Below are the code and all the weights of a small trained network. Each question names an input and a target symbol and asks about switching units off, where a switched-off unit gives its printed mean instead of its output.

import numpy as np


def w(rows, s, z=0):
    codes = np.array(rows[::2]) - 128.0
    scale = np.full(codes.shape[1], s)
    scale[-1] = z or s
    return codes * scale


def norm(h):
    return h / np.sqrt((h * h).mean(-1, keepdims=True) + 1e-5)


def f(y):
    return np.maximum(y, 0)


def softmax(a):
    e = np.exp(a - a.max(-1, keepdims=True))
    return e / e.sum(-1, keepdims=True)


def log_softmax(a):
    a = a - a.max(-1, keepdims=True)
    return a - np.log(np.exp(a).sum(-1, keepdims=True))


def net(x, mask):
    ids = ['ΓΔΛΣΦΩβζηθμξπτ'.index(c) for c in x.split()]
    T = len(ids)
    res = E[ids] + P[:T]
    u = 0
    for l in range(3):
        q, k, v = (norm(res) @ M[l].T for M in (Q, K, V))
        z = softmax(np.where(np.tri(T) > 0, q @ k.T / 4**0.5, -1e9)) @ v
        res = res + np.where(mask[u], z, O[l][:, -1]) @ O[l][:, :-1]
        u += 1
        y = f(norm(res) @ A[l][:, :-1].T + A[l][:, -1])
        res = res + np.where(mask[u : u + 8], y, B[l][:, -1]) @ B[l][:, :-1]
        u += 8
    return log_softmax(norm(res)[-1] @ U[:, :-1].T + U[:, -1])


Q, K, V, O, A, B = {}, {}, {}, {}, {}, {}
E = w([
[113,129,111,114,158,117],'Γ',
[103,108,103,113,136,149],'Δ',
[114,134,106,120,100,166],'Λ',
[118,119,123,129,165,116],'Σ',
[112,80,100,140,125,171],'Φ',
[103,136,89,100,103,132],'Ω',
[95,79,85,127,113,162],'β',
[74,68,107,152,154,177],'ζ',
[142,90,72,152,55,160],'η',
[185,209,117,197,70,117],'θ',
[157,217,89,138,56,88],'μ',
[55,211,112,148,169,133],'ξ',
[98,160,137,231,191,169],'π',
[141,64,100,247,123,198],'τ',
],0.016)
P = w([
[189,134,150,72,172,170],'0',
[125,113,144,112,140,112],'1',
[170,147,85,127,178,121],'2',
[92,113,167,123,108,93],'3',
[156,151,69,136,161,109],'4',
[69,110,167,137,92,68],'5',
[138,146,53,150,155,106],'6',
[51,107,157,154,83,53],'7',
[130,148,35,171,152,99],'8',
[34,101,139,171,69,45],'9',
[118,159,9,197,153,87],'10',
[18,95,118,187,52,42],'11',
[150,150,48,135,159,112],'12',
],0.015)
Q[0] = w([
[161,201,136,101,98,220],'L0H0',
[111,158,77,97,193,164],'L0H0',
[22,131,108,165,6,113],'L0H0',
[228,146,11,60,186,185],'L0H0',
],0.013)
K[0] = w([
[145,87,166,118,177,123],'L0H0',
[169,113,165,101,138,169],'L0H0',
[111,152,101,207,140,121],'L0H0',
[214,146,217,7,176,202],'L0H0',
],0.016)
V[0] = w([
[236,25,85,97,38,50],'L0H0',
[179,111,150,156,140,155],'L0H0',
[118,66,133,209,153,171],'L0H0',
[196,81,214,254,108,169],'L0H0',
],0.0074)
O[0] = w([
[164,54,56,102,85,78,3],'L0H0',
[203,116,143,150,142,173,224],'L0H0',
[114,80,103,134,254,33,239],'L0H0',
[144,100,162,147,158,67,94],'L0H0',
],0.0098,0.0015)
A[0] = w([
[127,134,210,144,2,115,198],'L0N0',
[119,52,138,88,106,198,3],'L0N1',
[160,184,224,46,150,161,80],'L0N2',
[115,82,76,191,149,147,174],'L0N3',
[92,134,219,106,100,99,140],'L0N4',
[46,54,89,83,151,89,109],'L0N5',
[190,28,59,90,69,132,106],'L0N6',
[128,214,72,142,190,89,129],'L0N7',
],0.0078,0.0056)
B[0] = w([
[97,109,203,99,160,50,189],'L0N0',
[190,43,2,106,29,47,133],'L0N1',
[148,74,115,158,98,183,146],'L0N2',
[190,213,110,65,148,125,253],'L0N3',
[28,55,68,77,226,114,161],'L0N4',
[72,98,135,91,86,149,220],'L0N5',
[139,153,152,118,192,52,195],'L0N6',
[146,113,115,56,129,120,214],'L0N7',
],0.0078,0.0064)
Q[1] = w([
[39,24,147,111,82,83],'L1H0',
[117,163,115,172,230,69],'L1H0',
[62,114,178,179,90,107],'L1H0',
[7,58,203,151,115,53],'L1H0',
],0.019)
K[1] = w([
[86,158,82,193,82,74],'L1H0',
[146,72,96,249,137,177],'L1H0',
[18,154,9,195,167,114],'L1H0',
[73,172,61,216,140,77],'L1H0',
],0.014)
V[1] = w([
[142,43,52,145,125,147],'L1H0',
[188,65,161,251,91,144],'L1H0',
[150,106,170,63,47,131],'L1H0',
[187,190,146,109,110,53],'L1H0',
],0.016)
O[1] = w([
[163,92,116,8,130,121,181],'L1H0',
[112,40,227,119,85,107,2],'L1H0',
[166,138,86,153,39,80,111],'L1H0',
[75,101,73,214,49,152,114],'L1H0',
],0.017,0.0046)
A[1] = w([
[97,102,118,120,110,55,121],'L1N0',
[158,56,55,98,32,120,8],'L1N1',
[135,80,132,117,187,83,207],'L1N2',
[226,135,136,182,161,144,182],'L1N3',
[83,96,169,202,170,67,243],'L1N4',
[103,69,159,166,205,87,1],'L1N5',
[117,159,234,169,152,172,48],'L1N6',
[108,4,169,185,106,70,156],'L1N7',
],0.014,0.004)
B[1] = w([
[102,79,75,152,150,140,198],'L1N0',
[90,187,139,169,171,76,253],'L1N1',
[73,100,120,147,114,116,253],'L1N2',
[69,139,140,47,118,119,196],'L1N3',
[110,57,143,97,95,247,253],'L1N4',
[24,52,159,81,170,72,194],'L1N5',
[41,65,4,172,138,120,184],'L1N6',
[170,76,133,12,132,202,245],'L1N7',
],0.015,0.0059)
Q[2] = w([
[114,135,144,39,254,170],'L2H0',
[99,174,158,201,133,209],'L2H0',
[22,71,69,131,120,144],'L2H0',
[132,69,224,33,144,184],'L2H0',
],0.017)
K[2] = w([
[135,114,111,97,232,205],'L2H0',
[92,177,128,242,148,142],'L2H0',
[8,58,40,120,98,130],'L2H0',
[183,46,220,136,146,172],'L2H0',
],0.016)
V[2] = w([
[159,174,152,194,33,95],'L2H0',
[111,108,178,243,181,33],'L2H0',
[200,101,90,209,199,2],'L2H0',
[72,168,186,99,89,37],'L2H0',
],0.0093)
O[2] = w([
[49,159,192,50,85,210,2],'L2H0',
[5,131,99,86,206,122,36],'L2H0',
[48,118,137,115,149,78,78],'L2H0',
[112,202,189,67,172,149,116],'L2H0',
],0.012,0.0085)
A[2] = w([
[98,150,209,99,104,93,62],'L2N0',
[156,186,93,119,48,150,78],'L2N1',
[154,199,142,133,75,180,2],'L2N2',
[197,195,108,126,93,59,75],'L2N3',
[178,94,171,175,86,136,139],'L2N4',
[165,45,94,189,126,113,211],'L2N5',
[58,148,135,170,197,248,45],'L2N6',
[181,128,179,73,131,96,154],'L2N7',
],0.016,0.0043)
B[2] = w([
[90,206,201,125,232,134,135],'L2N0',
[79,91,138,44,143,162,197],'L2N1',
[76,101,162,129,245,182,151],'L2N2',
[92,32,129,149,172,200,254],'L2N3',
[121,72,63,152,239,118,170],'L2N4',
[68,155,175,144,109,137,233],'L2N5',
[201,220,94,184,66,158,206],'L2N6',
[47,213,197,211,34,98,201],'L2N7',
],0.012,0.0097)
U = w([
[199,123,166,111,182,214,114],'Γ',
[194,152,133,64,69,87,238],'Δ',
[81,196,188,67,148,120,170],'Λ',
[148,134,178,184,130,64,198],'Σ',
[198,71,94,191,145,65,139],'Φ',
[81,165,98,9,132,198,80],'Ω',
[192,94,24,39,116,132,112],'β',
[168,149,146,94,241,80,120],'ζ',
[67,119,97,101,101,1,134],'η',
[154,52,95,149,35,181,104],'θ',
[77,159,103,122,7,124,167],'μ',
[187,215,116,184,117,158,167],'ξ',
[41,99,141,201,215,174,2],'π',
[87,37,166,42,156,107,98],'τ',
],0.013,0.0094)

Each question gives the input, a string of symbols that net reads in full, and the target symbol t.
The units are the heads (4 rows each of Q, K, V and O) and the neurons (one row each of A and B). Each row of codes is followed by its name. A weight is (code - 128) times the scale printed after its matrix; where a second scale follows, it is the last column's (O, A, B and U).
mask holds one flag per unit, layer by layer, with each layer's heads first. A switched-off unit (its flag False) gives its mean, the last column of its rows in O or B, instead of its output. The means were averaged over made-up inputs and are rounded, as every weight is.
A unit's drop is (log p(t) with every unit on - log p(t) with that unit switched off) / (log p(t) with every unit on - log p(t) with every unit switched off).
The circuit of an input: a set's keep is (log p(t) with only the set's units on - log p(t) with every unit switched off) / (log p(t) with every unit on - log p(t) with every unit switched off). Starting from the 12 units with the biggest drops (on a tie, the unit counted first), units are removed one at a time, each time the one whose removal leaves the highest keep (on an exact tie, the one counted first), for as long as the keep stays at least 0.8.
units of the circuit, in order: the units of the circuit, biggest drop first
unit that matters most: the unit with the biggest drop
k most important neurons: the k neurons with the biggest drops, biggest first
k most important neurons of layer l: the k neurons of layer l with the biggest drops, biggest first
input ζ ξ π η, target π: units of the circuit, in order	L0H0
input Λ Σ Δ Λ η Λ β Φ Σ, target Λ: 3 most important neurons	L1N4, L1N1, L0N2
input Σ Γ Σ ξ τ Δ β Γ η Ω Δ Δ ξ, target Σ: 3 most important neurons	L0N2, L0N3, L2N7
input β Λ θ, target β: units of the circuit, in order	L1H0, L0N1
input π ζ β Δ ζ Δ μ η θ, target π: units of the circuit, in order	L1H0, L0H0
input β Δ ξ Δ β ξ ζ Σ θ Λ Φ ξ Γ, target β: units of the circuit, in order	L1H0, L0N1
input Ω Σ ζ η Λ β μ β μ Ω, target μ: 2 most important neurons	L0N0, L0N5
input Γ Γ Λ Σ τ Γ Λ, target Γ: 2 most important neurons	L0N2, L0N3
input ξ Γ θ ξ η Δ Δ, target ξ: units of the circuit, in order	L0H0, L2N6
input Γ Φ Φ θ π β, target π: units of the circuit, in order	L1H0, L1N5, L2N6
input Γ Δ π ξ ξ τ Δ β, target τ: units of the circuit, in order	L0H0, L1H0
input β Λ μ Γ, target μ: units of the circuit, in order	L1H0, L0H0
input β η η Ω Γ π τ, target β: units of the circuit, in order	L1H0, L0N1
input τ Δ Γ Δ Φ Δ β, target τ: units of the circuit, in order	L1H0
input Δ Δ τ η β Λ β Γ, target β: 2 most important neurons	L1N1, L0N5
input Γ ζ η Γ β μ β Γ Σ Λ π, target Γ: 2 most important neurons	L2N3, L0N2
input Γ β Λ Λ θ β Φ Δ Δ Γ ξ ξ Φ, target Γ: 3 most important neurons	L0N2, L0N3, L2N3
input Δ η Γ η Γ, target Δ: 2 most important neurons	L0N2, L0N3
input π Γ Δ π Φ Γ θ Δ, target θ: 2 most important neurons	L1N4, L2N6
input Σ β ζ β Φ, target Σ: unit that matters most	L0N2
input Γ η θ ξ τ Ω τ ξ θ Σ, target ξ: 2 most important neurons	L0N3, L2N6
input μ Ω Ω Δ, target Ω: 2 most important neurons	L2N1, L1N7
input Λ π π β ζ β Λ β Λ ζ μ, target Λ: 3 most important neurons of layer 0	L0N2, L0N3, L0N4
input θ ξ π β θ ξ Ω β, target ξ: 2 most important neurons	L0N5, L2N6
input Ω Γ ξ Λ Δ, target Ω: 2 most important neurons	L2N1, L0N3
input Δ β Φ Δ Φ Σ Δ θ ξ ξ Δ π η, target Δ: 3 most important neurons of layer 0	L0N3, L0N2, L0N1
